Here is a tiny trained network, its code and every weight. The questions are about switching its units off for an input and a target symbol, where a switched-off unit gives its printed mean instead of its output.

import numpy as np


def w(rows, s, z=0):
    codes = np.array(rows[::2]) - 128.0
    scale = np.full(codes.shape[1], s)
    scale[-1] = z or s
    return codes * scale


def f(y):
    return y / 2 * (1 + np.tanh(0.7978845608 * (y + 0.044715 * y**3)))


def softmax(a):
    e = np.exp(a - a.max(-1, keepdims=True))
    return e / e.sum(-1, keepdims=True)


def log_softmax(a):
    a = a - a.max(-1, keepdims=True)
    return a - np.log(np.exp(a).sum(-1, keepdims=True))


def net(x, mask):
    ids = ['Δαλμξστω'.index(c) for c in x.split()]
    T = len(ids)
    res = E[ids] + P[:T]
    u = 0
    for l in range(2):
        q, k, v = (res @ M[l].T for M in (Q, K, V))
        z = softmax(np.where(np.tri(T) > 0, q @ k.T / 2**0.5, -1e9)) @ v
        res = res + np.where(mask[u], z, O[l][:, -1]) @ O[l][:, :-1]
        u += 1
        y = f(res @ A[l][:, :-1].T + A[l][:, -1])
        res = res + np.where(mask[u : u + 16], y, B[l][:, -1]) @ B[l][:, :-1]
        u += 16
    return log_softmax(res[-1] @ U[:, :-1].T + U[:, -1])


Q, K, V, O, A, B = {}, {}, {}, {}, {}, {}
E = w([
[164,220,229,31,102,81,218,206,46],'Δ',
[71,210,143,94,174,74,193,2,161],'α',
[191,115,133,144,183,39,75,17,88],'λ',
[13,80,192,27,228,29,85,239,152],'μ',
[174,202,70,193,208,155,211,128,212],'ξ',
[229,117,147,55,231,139,128,75,244],'σ',
[177,56,39,81,122,119,126,100,82],'τ',
[150,80,79,70,118,203,226,110,205],'ω',
],0.0038)
P = w([
[150,111,175,144,224,164,188,115,36],'0',
[163,132,103,88,107,164,71,71,154],'1',
[185,134,90,86,104,130,84,108,169],'2',
[161,105,113,84,99,109,105,110,169],'3',
[166,151,87,97,115,93,117,137,149],'4',
[177,106,113,93,119,64,124,138,144],'5',
[155,106,102,85,125,44,159,141,127],'6',
[182,108,101,114,137,5,190,172,153],'7',
[164,74,129,102,167,19,202,146,111],'8',
],0.003)
Q[0] = w([
[204,157,41,66,148,97,178,3,153],'L0H0',
[160,110,116,76,190,43,217,130,110],'L0H0',
],0.024)
K[0] = w([
[114,152,146,88,68,44,113,252,141],'L0H0',
[99,119,203,132,189,107,192,196,44],'L0H0',
],0.021)
V[0] = w([
[12,104,173,94,206,124,56,201,127],'L0H0',
[178,202,248,75,61,137,135,190,43],'L0H0',
],0.012)
O[0] = w([
[53,169,3,92,246,41,36,182,101,252],'L0H0',
[196,248,185,6,80,82,69,198,16,221],'L0H0',
],0.0046,0.0038)
A[0] = w([
[99,152,169,164,124,140,148,105,109,107],'L0N0',
[173,139,102,84,99,103,125,119,129,220],'L0N1',
[195,143,139,79,108,153,137,86,149,173],'L0N2',
[90,168,165,162,124,78,181,76,141,145],'L0N3',
[101,176,70,117,133,144,121,89,138,118],'L0N4',
[105,68,203,67,108,142,107,156,210,184],'L0N5',
[131,148,126,111,126,166,91,124,138,5],'L0N6',
[146,147,150,95,161,177,191,121,194,166],'L0N7',
[97,118,67,150,158,147,102,130,133,107],'L0N8',
[108,26,93,89,62,194,188,154,106,139],'L0N9',
[147,182,109,252,122,186,185,177,153,119],'L0N10',
[117,145,106,103,121,103,161,121,136,187],'L0N11',
[137,111,108,117,113,114,83,164,125,117],'L0N12',
[175,78,145,170,107,73,94,89,153,155],'L0N13',
[86,168,102,128,74,99,122,125,58,127],'L0N14',
[35,147,148,108,69,138,200,71,171,96],'L0N15',
],0.011,0.0029)
B[0] = w([
[126,105,207,68,119,110,168,74,100,105],'L0N0',
[81,195,116,201,169,179,115,162,141,255],'L0N1',
[185,198,169,207,133,197,174,122,70,189],'L0N2',
[153,142,200,68,209,140,63,106,108,126],'L0N3',
[124,96,127,122,138,52,87,186,135,164],'L0N4',
[137,140,21,125,209,35,91,158,176,155],'L0N5',
[150,130,153,109,50,70,170,124,67,101],'L0N6',
[233,142,181,231,226,98,118,156,163,154],'L0N7',
[131,48,180,64,127,59,187,102,191,176],'L0N8',
[147,60,72,183,35,23,219,211,96,135],'L0N9',
[102,105,196,10,94,178,165,255,219,124],'L0N10',
[135,136,123,138,176,137,66,167,149,193],'L0N11',
[83,159,129,119,142,97,146,154,172,175],'L0N12',
[53,132,66,134,169,254,150,47,163,134],'L0N13',
[192,159,171,162,179,185,116,153,171,189],'L0N14',
[188,134,246,73,65,3,84,95,187,123],'L0N15',
],0.009,0.0044)
Q[1] = w([
[156,142,115,215,252,93,160,141,153],'L1H0',
[107,126,148,76,66,142,115,114,99],'L1H0',
],0.038)
K[1] = w([
[166,27,217,90,222,118,212,100,3],'L1H0',
[114,192,76,139,64,96,82,118,189],'L1H0',
],0.018)
V[1] = w([
[185,87,89,149,100,130,210,255,167],'L1H0',
[91,202,236,43,193,109,145,193,174],'L1H0',
],0.012)
O[1] = w([
[6,109,209,241,99,88,132,125,142,174],'L1H0',
[169,3,136,161,87,181,3,153,92,254],'L1H0',
],0.0061,0.013)
A[1] = w([
[188,180,85,34,103,86,204,131,130,3],'L1N0',
[83,201,142,101,108,92,185,104,152,25],'L1N1',
[204,124,59,59,113,140,152,129,122,82],'L1N2',
[205,104,91,77,143,151,80,148,97,126],'L1N3',
[111,88,96,146,212,133,119,41,148,252],'L1N4',
[87,108,92,66,100,58,109,145,108,32],'L1N5',
[162,135,223,97,106,64,104,36,112,93],'L1N6',
[215,91,101,196,127,77,187,85,111,107],'L1N7',
[114,115,156,80,141,191,187,156,205,123],'L1N8',
[101,92,5,162,42,136,198,97,44,164],'L1N9',
[179,100,137,98,29,110,116,155,135,33],'L1N10',
[131,199,93,106,175,120,174,112,180,124],'L1N11',
[100,98,119,152,99,202,146,80,154,81],'L1N12',
[175,147,127,59,142,134,145,177,145,95],'L1N13',
[100,131,37,132,133,175,151,178,114,232],'L1N14',
[47,117,103,103,137,234,128,2,99,106],'L1N15',
],0.0077,0.002)
B[1] = w([
[1,153,145,110,93,159,127,134,149,142],'L1N0',
[186,87,112,114,61,92,144,147,74,163],'L1N1',
[165,76,181,131,97,112,132,94,123,164],'L1N2',
[71,180,123,120,102,73,143,104,94,245],'L1N3',
[156,141,115,59,140,126,150,149,179,171],'L1N4',
[153,106,121,127,128,136,176,96,167,150],'L1N5',
[164,130,125,107,115,117,157,65,117,125],'L1N6',
[107,166,165,113,150,142,186,116,161,141],'L1N7',
[145,92,130,145,124,162,109,147,146,132],'L1N8',
[175,90,84,116,146,137,193,142,82,131],'L1N9',
[111,149,122,144,131,126,162,143,139,152],'L1N10',
[111,84,74,136,143,191,124,141,71,170],'L1N11',
[160,161,108,52,103,151,170,154,137,132],'L1N12',
[138,94,148,147,126,154,94,77,150,154],'L1N13',
[145,150,134,112,158,110,96,118,122,156],'L1N14',
[46,111,168,132,130,175,148,68,135,126],'L1N15',
],0.014,0.013)
U = w([
[132,210,142,176,104,162,87,137,67,132],'Δ',
[211,109,173,104,94,88,123,55,124,98],'α',
[68,119,130,94,110,189,135,74,135,60],'λ',
[66,80,59,95,141,37,75,144,152,203],'μ',
[182,27,157,147,91,181,97,143,156,86],'ξ',
[199,184,114,144,252,156,125,129,192,253],'σ',
[165,84,76,132,105,127,195,143,87,98],'τ',
[76,159,180,170,100,75,179,118,172,52],'ω',
],0.0032,0.0026)

Each question gives the input, a string of symbols that net reads in full, and the target symbol t.
The units are the heads (2 rows each of Q, K, V and O) and the neurons (one row each of A and B). Each row of codes is followed by its name. A weight is (code - 128) times the scale printed after its matrix; where a second scale follows, it is the last column's (O, A, B and U).
mask holds one flag per unit, layer by layer, with each layer's heads first. A switched-off unit (its flag False) gives its mean, the last column of its rows in O or B, instead of its output. The means were averaged over made-up inputs and are rounded, as every weight is.
A unit's drop is (log p(t) with every unit on - log p(t) with that unit switched off) / (log p(t) with every unit on - log p(t) with every unit switched off).
The circuit of an input: a set's keep is (log p(t) with only the set's units on - log p(t) with every unit switched off) / (log p(t) with every unit on - log p(t) with every unit switched off). Starting from the 12 units with the biggest drops (on a tie, the unit counted first), units are removed one at a time, each time the one whose removal leaves the highest keep (on an exact tie, the one counted first), for as long as the keep stays at least 0.8.
units of the circuit, in order: the units of the circuit, biggest drop first
top k neurons: the k neurons with the biggest drops, biggest first
top k neurons in layer l: the k neurons of layer l with the biggest drops, biggest first
input ξ σ ξ λ Δ τ, target ξ: top 4 neurons -> [L0N10 L1N3 L0N7 L0N3]
input τ ω ξ λ σ, target τ: top 3 neurons -> [L0N9 L1N1 L1N11]
input ξ τ ξ α Δ λ μ ω, target ξ: units of the circuit, in order -> [L0N10 L1H0 L1N3 L0N7]
input α μ α, target α: top 2 neurons -> [L1N2 L0N3]
input ξ ξ Δ ξ μ μ μ μ Δ, target ξ: top 2 neurons -> [L0N10 L1N3]
input ω σ τ μ α, target ω: units of the circuit, in order -> [L1H0 L0N9 L0H0]
input τ α α, target τ: top 4 neurons -> [L1N1 L1N11 L0N9 L0N14]
input λ α τ ξ Δ α ξ ω, target Δ: top 3 neurons -> [L0N1 L0N2 L1N0]
input τ ξ τ ω, target ω: top 3 neurons in layer 0 -> [L0N9 L0N15 L0N7]
input λ σ λ, target λ: top 2 neurons -> [L0N13 L1N15]
input ω ξ τ ω α, target ω: top 2 neurons in layer 0 -> [L0N9 L0N7]
input τ τ λ μ σ Δ μ μ ω, target τ: top 2 neurons -> [L1N1 L0N9]
input ξ α α σ, target ξ: units of the circuit, in order -> [L0N10 L1H0 L0H0]
input τ τ ω μ Δ Δ τ λ, target τ: top 2 neurons in layer 0 -> [L0N9 L0N12]
input ω Δ ω, target ω: top 2 neurons -> [L0N9 L0N10]
input τ τ ω ξ λ ξ λ μ σ, target τ: top 2 neurons -> [L1N1 L0N9]
input σ ξ λ, target λ: units of the circuit, in order -> [L1N15 L0N13 L0H0]
input ξ ξ τ, target τ: units of the circuit, in order -> [L0H0 L0N9 L1N9]
input σ α μ λ, target σ: top neuron -> [L1N3]
input σ τ τ τ Δ ω Δ Δ τ, target σ: top neuron in layer 0 -> [L0N1]
input α τ τ, target τ: top 2 neurons in layer 1 -> [L1N9 L1N10]
input τ μ α α, target τ: top 3 neurons -> [L1N1 L0N9 L1N11]
input τ σ Δ τ α λ λ μ, target τ: top 2 neurons in layer 1 -> [L1N1 L1N11]
input λ τ μ Δ, target λ: top neuron -> [L1N0]
input α α τ ξ Δ σ α σ, target Δ: top 2 neurons in layer 1 -> [L1N3 L1N4]
input τ μ ξ, target τ: top 3 neurons in layer 1 -> [L1N1 L1N11 L1N3]
input ω μ μ α τ λ, target ω: top 3 neurons -> [L0N9 L0N10 L1N11]
input λ λ ξ σ ξ λ λ ξ ξ, target ξ: top 2 neurons -> [L0N10 L1N8]
input Δ τ Δ σ, target Δ: top neuron in layer 0 -> [L0N2]
